Below are the code and all the weights of a small trained network. Each question names an input and a class and asks about switching units off, where a switched-off unit gives its printed mean instead of its output.

import numpy as np


def w(rows, s, z=0):
    codes = np.array(rows[::2]) - 128.0
    scale = np.full(codes.shape[1], s)
    scale[-1] = z or s
    return codes * scale


def f(y):
    return y / 2 * (1 + np.tanh(0.7978845608 * (y + 0.044715 * y**3)))


def log_softmax(a):
    a = a - a.max(-1, keepdims=True)
    return a - np.log(np.exp(a).sum(-1, keepdims=True))


def net(x, mask):
    res = np.array(x, float).reshape(1, 4) / 4 @ E
    y = f(res @ A[0][:, :-1].T + A[0][:, -1])
    res = res + np.where(mask, y, B[0][:, -1]) @ B[0][:, :-1]
    return log_softmax(res[-1] @ U[:, :-1].T + U[:, -1])


A, B = {}, {}
E = w([
[117,156,99,61,176,93,34,183,231,118],'x0',
[88,226,120,147,209,103,119,213,34,197],'x1',
[6,41,97,42,67,128,168,197,111,169],'x2',
[1,189,161,168,102,206,102,163,142,40],'x3',
],0.0063)
A[0] = w([
[63,187,144,151,106,239,103,154,97,29,116],'n1',
[212,75,68,106,141,61,137,111,94,237,77],'n2',
[143,164,51,55,168,98,24,179,250,134,106],'n3',
[146,110,149,218,72,143,191,76,34,152,26],'n4',
[155,40,132,74,72,205,134,73,199,56,42],'n5',
[150,140,135,176,67,150,216,97,24,128,50],'n6',
[196,195,184,194,195,151,89,50,117,99,76],'n7',
[197,66,70,82,164,60,130,72,80,195,98],'n8',
[202,64,72,78,160,47,175,112,122,209,100],'n9',
[99,199,112,113,193,132,111,188,33,180,91],'n10',
[88,188,108,146,195,104,132,198,26,167,85],'n11',
[149,58,155,111,43,166,137,54,214,48,83],'n12',
[46,58,86,37,86,121,178,186,100,162,84],'n13',
[154,124,180,159,89,200,200,77,31,147,76],'n14',
[142,143,79,58,168,90,9,177,220,112,80],'n15',
[47,56,74,34,75,138,139,180,110,185,105],'n16',
[2,130,174,175,100,205,84,150,121,66,3],'n17',
[102,204,120,151,181,115,128,191,45,188,56],'n18',
[207,180,145,203,200,131,75,91,166,96,96],'n19',
],0.0051,0.0016)
B[0] = w([
[187,159,79,222,79,217,26,216,135,98,233],'n1',
[180,196,110,211,93,196,57,208,152,45,220],'n2',
[23,194,84,67,50,51,192,113,24,50,246],'n3',
[65,193,86,115,64,69,169,128,77,44,194],'n4',
[156,105,97,253,166,30,115,42,188,210,214],'n5',
[52,182,92,109,35,47,164,139,84,81,190],'n6',
[174,196,243,46,202,199,207,100,149,106,255],'n7',
[127,195,89,214,102,210,58,213,145,27,213],'n8',
[162,190,96,186,128,205,75,221,164,30,221],'n9',
[159,65,84,211,188,25,108,54,180,180,219],'n10',
[172,78,95,201,166,34,102,38,242,209,224],'n11',
[163,62,65,204,159,38,70,10,183,196,233],'n12',
[229,228,254,105,220,192,216,71,199,62,227],'n13',
[60,184,81,90,68,56,180,132,69,84,196],'n14',
[30,189,88,93,42,41,200,132,36,66,228],'n15',
[177,221,247,75,229,172,234,55,159,98,233],'n16',
[190,193,120,208,142,181,62,201,157,35,216],'n17',
[143,69,106,214,179,47,94,49,217,191,215],'n18',
[147,187,219,40,190,166,250,110,121,107,251],'n19',
],0.0055,0.0043)
U = w([
[160,151,254,92,180,174,196,105,142,125,102],'0',
[143,90,86,172,147,66,89,73,175,184,107],'1',
[149,148,100,164,106,211,52,214,128,95,102],'2',
[54,149,92,96,73,76,170,127,39,109,113],'3',
[129,94,135,94,128,169,105,139,86,177,239],'4',
[116,18,163,55,104,167,76,182,53,230,8],'5',
[112,21,148,55,110,175,83,178,56,230,6],'6',
],0.015,0.016)

Each question gives the input, the list of numbers given to net, and the class t.
The units are the neurons (one row each of A and B). Each row of codes is followed by its name. A weight is (code - 128) times the scale printed after its matrix; where a second scale follows, it is the last column's (A, B and U).
mask holds one flag per neuron, in row order. A switched-off neuron (its flag False) gives its mean, the last column of its row in B, instead of its output. The means were averaged over made-up inputs and are rounded, as every weight is.
A unit's drop is (log p(t) with every unit on - log p(t) with that unit switched off) / (log p(t) with every unit on - log p(t) with every unit switched off).
The circuit of an input: a set's keep is (log p(t) with only the set's units on - log p(t) with every unit switched off) / (log p(t) with every unit on - log p(t) with every unit switched off). Starting from the 12 units with the biggest drops (on a tie, the unit counted first), units are removed one at a time, each time the one whose removal leaves the highest keep (on an exact tie, the one counted first), for as long as the keep stays at least 0.8.
units of the circuit, in order: the units of the circuit, biggest drop first
unit that matters most: the unit with the biggest drop
top k neurons: the k neurons with the biggest drops, biggest first
drop when u is switched off: that unit's drop, to one decimal
input [-2,-2,1,-1], class 4: top 3 neurons	(n3 n15 n11)
input [-7,8,-6,5], class 1: top neuron	(n11)
input [-1,0,2,0], class 4: top 3 neurons	(n7 n19 n3)
input [-6,3,-2,8], class 2: top 2 neurons	(n1 n17)
input [-6,-7,-1,0], class 1: top 2 neurons	(n12 n5)
input [2,1,8,-6], class 0: top 2 neurons	(n16 n13)
input [-7,8,4,2], class 1: top 3 neurons	(n11 n18 n10)
input [2,-5,-4,2], class 1: top 4 neurons	(n12 n16 n13 n5)
input [-5,4,-4,-5], class 2: units of the circuit, in order	(n2 n8)
input [-2,8,8,-8], class 0: top 2 neurons	(n13 n16)
input [0,4,5,-3], class 0: top 3 neurons	(n13 n16 n12)
input [6,8,3,8], class 1: top 2 neurons	(n11 n10)
input [8,7,1,7], class 3: top 3 neurons	(n3 n15 n12)
input [-4,-5,4,-6], class 2: units of the circuit, in order	(n9 n8)
input [3,-3,4,1], class 0: unit that matters most	n16
input [-3,3,0,3], class 4: top 3 neurons	(n12 n3 n5)
input [-2,-7,-5,-1], class 1: drop when n1 is switched off	0.0
input [-8,7,-6,3], class 3: drop when n6 is switched off	0.8
input [5,5,-5,5], class 0: drop when n6 is switched off	0.2
input [5,6,6,3], class 0: units of the circuit, in order	(n16)
